Below are the code and all the weights of a small trained network. Each question names an input and a target symbol and asks about switching units off, where a switched-off unit gives its printed mean instead of its output.

import numpy as np


def w(rows, s, z=0):
    codes = np.array(rows[::2]) - 128.0
    scale = np.full(codes.shape[1], s)
    scale[-1] = z or s
    return codes * scale


def f(y):
    return np.maximum(y, 0)


def softmax(a):
    e = np.exp(a - a.max(-1, keepdims=True))
    return e / e.sum(-1, keepdims=True)


def log_softmax(a):
    a = a - a.max(-1, keepdims=True)
    return a - np.log(np.exp(a).sum(-1, keepdims=True))


def net(x, mask):
    ids = ['ΔΠΦΩαβγμστ'.index(c) for c in x.split()]
    T = len(ids)
    res = E[ids] + P[:T]
    q, k, v = (res @ M[0].T for M in (Q, K, V))
    z = softmax(np.where(np.tri(T) > 0, q @ k.T / 2**0.5, -1e9)) @ v
    res = res + np.where(mask[0], z, O[0][:, -1]) @ O[0][:, :-1]
    y = f(res @ A[0][:, :-1].T + A[0][:, -1])
    res = res + np.where(mask[1:13], y, B[0][:, -1]) @ B[0][:, :-1]
    return log_softmax(res[-1] @ U[:, :-1].T + U[:, -1])


Q, K, V, O, A, B = {}, {}, {}, {}, {}, {}
E = w([
[152,195,137],'Δ',
[177,181,243],'Π',
[114,91,142],'Φ',
[199,83,254],'Ω',
[145,198,91],'α',
[104,99,122],'β',
[147,84,147],'γ',
[145,207,134],'μ',
[173,172,219],'σ',
[177,84,197],'τ',
],0.019)
P = w([
[254,164,120],'0',
[118,154,140],'1',
[126,141,171],'2',
[125,133,175],'3',
[121,130,168],'4',
[123,125,163],'5',
[120,121,163],'6',
[120,117,162],'7',
[123,113,167],'8',
[121,113,163],'9',
[122,110,160],'10',
[122,107,160],'11',
],0.0096)
Q[0] = w([
[84,3,103],'head 0',
[89,139,129],'head 0',
],0.017)
K[0] = w([
[3,117,173],'head 0',
[109,177,105],'head 0',
],0.018)
V[0] = w([
[157,97,6],'head 0',
[103,235,96],'head 0',
],0.013)
O[0] = w([
[253,110,35,2],'head 0',
[189,182,133,107],'head 0',
],0.014,0.0039)
A[0] = w([
[160,183,122,137],'neuron 0',
[88,83,103,110],'neuron 1',
[67,79,144,218],'neuron 2',
[118,137,86,254],'neuron 3',
[106,253,151,55],'neuron 4',
[138,168,117,205],'neuron 5',
[145,176,131,228],'neuron 6',
[86,89,116,14],'neuron 7',
[167,108,152,196],'neuron 8',
[147,168,128,108],'neuron 9',
[84,129,134,157],'neuron 10',
[103,144,107,192],'neuron 11',
],0.016,0.0068)
B[0] = w([
[154,38,143,189],'neuron 0',
[115,44,106,162],'neuron 1',
[159,179,36,249],'neuron 2',
[190,254,219,153],'neuron 3',
[71,92,75,206],'neuron 4',
[94,93,191,175],'neuron 5',
[103,132,169,190],'neuron 6',
[120,47,175,158],'neuron 7',
[140,210,90,159],'neuron 8',
[122,12,118,165],'neuron 9',
[185,163,60,192],'neuron 10',
[170,184,222,149],'neuron 11',
],0.01,0.021)
U = w([
[168,93,135,85],'Δ',
[38,93,145,64],'Π',
[33,159,131,75],'Φ',
[100,88,44,100],'Ω',
[219,228,57,187],'α',
[67,176,207,254],'β',
[42,156,142,110],'γ',
[164,254,174,146],'μ',
[22,65,139,31],'σ',
[90,153,163,147],'τ',
],0.0096,0.0059)

Each question gives the input, a string of symbols that net reads in full, and the target symbol t.
The units are the heads (2 rows each of Q, K, V and O) and the neurons (one row each of A and B). Each row of codes is followed by its name. A weight is (code - 128) times the scale printed after its matrix; where a second scale follows, it is the last column's (O, A, B and U).
mask holds one flag per unit, heads first, then neurons. A switched-off unit (its flag False) gives its mean, the last column of its rows in O or B, instead of its output. The means were averaged over made-up inputs and are rounded, as every weight is.
A unit's drop is (log p(t) with every unit on - log p(t) with that unit switched off) / (log p(t) with every unit on - log p(t) with every unit switched off).
The circuit of an input: a set's keep is (log p(t) with only the set's units on - log p(t) with every unit switched off) / (log p(t) with every unit on - log p(t) with every unit switched off). Starting from the 12 units with the biggest drops (on a tie, the unit counted first), units are removed one at a time, each time the one whose removal leaves the highest keep (on an exact tie, the one counted first), for as long as the keep stays at least 0.8.
units of the circuit, in order: the units of the circuit, biggest drop first
unit that matters most: the unit with the biggest drop
k most important neurons: the k neurons with the biggest drops, biggest first
drop of u: that unit's drop, to one decimal
input Π α γ μ, target Φ: unit that matters most : neuron 4
input Π σ α Φ γ τ, target α: 3 most important neurons : (neuron 2; neuron 4; neuron 10)
input α α γ α γ α α γ α α σ, target Δ: 2 most important neurons : (neuron 0; neuron 2)
input Δ τ Ω, target α: units of the circuit, in order : (neuron 2; neuron 10; head 0; neuron 5)
input α γ α Π Φ Φ Π, target Δ: units of the circuit, in order : (head 0; neuron 0; neuron 2)
input Ω Φ α Δ, target Ω: units of the circuit, in order : (head 0; neuron 2; neuron 10; neuron 1)
input Π μ γ Π Δ μ Φ, target α: 2 most important neurons : (neuron 2; neuron 4)
input Δ μ α μ α σ, target σ: 2 most important neurons : (neuron 4; neuron 2)
input Φ Π Φ β β α Φ α Ω Φ Δ, target β: units of the circuit, in order : (neuron 2; neuron 1)
input α Ω α τ τ, target Ω: units of the circuit, in order : (head 0; neuron 2; neuron 1; neuron 10)
input Ω α σ μ Φ μ μ, target Ω: 2 most important neurons : (neuron 2; neuron 10)
input Δ Π α μ Φ Ω Ω, target Ω: 3 most important neurons : (neuron 2; neuron 7; neuron 1)
input α Φ α Δ, target Δ: 3 most important neurons : (neuron 0; neuron 9; neuron 2)
input Ω γ Φ σ, target Ω: 3 most important neurons : (neuron 2; neuron 10; neuron 7)
input Φ α α β σ γ, target α: 2 most important neurons : (neuron 4; neuron 2)
input τ α Ω Π γ β Π, target α: 4 most important neurons : (neuron 2; neuron 10; neuron 5; neuron 6)
input γ γ σ α α, target μ: 3 most important neurons : (neuron 3; neuron 2; neuron 4)
input α α Φ γ, target α: 2 most important neurons : (neuron 2; neuron 4)
input μ Π τ μ α γ Φ α α Π, target σ: drop of neuron 9 : 0.3
input γ α Ω Φ μ σ Δ, target μ: drop of neuron 0 : 0.2
input α μ Φ γ γ α Δ σ α α α, target Δ: drop of neuron 5 : 0.1
input τ α α Π α Φ Φ σ, target α: 2 most important neurons : (neuron 2; neuron 10)
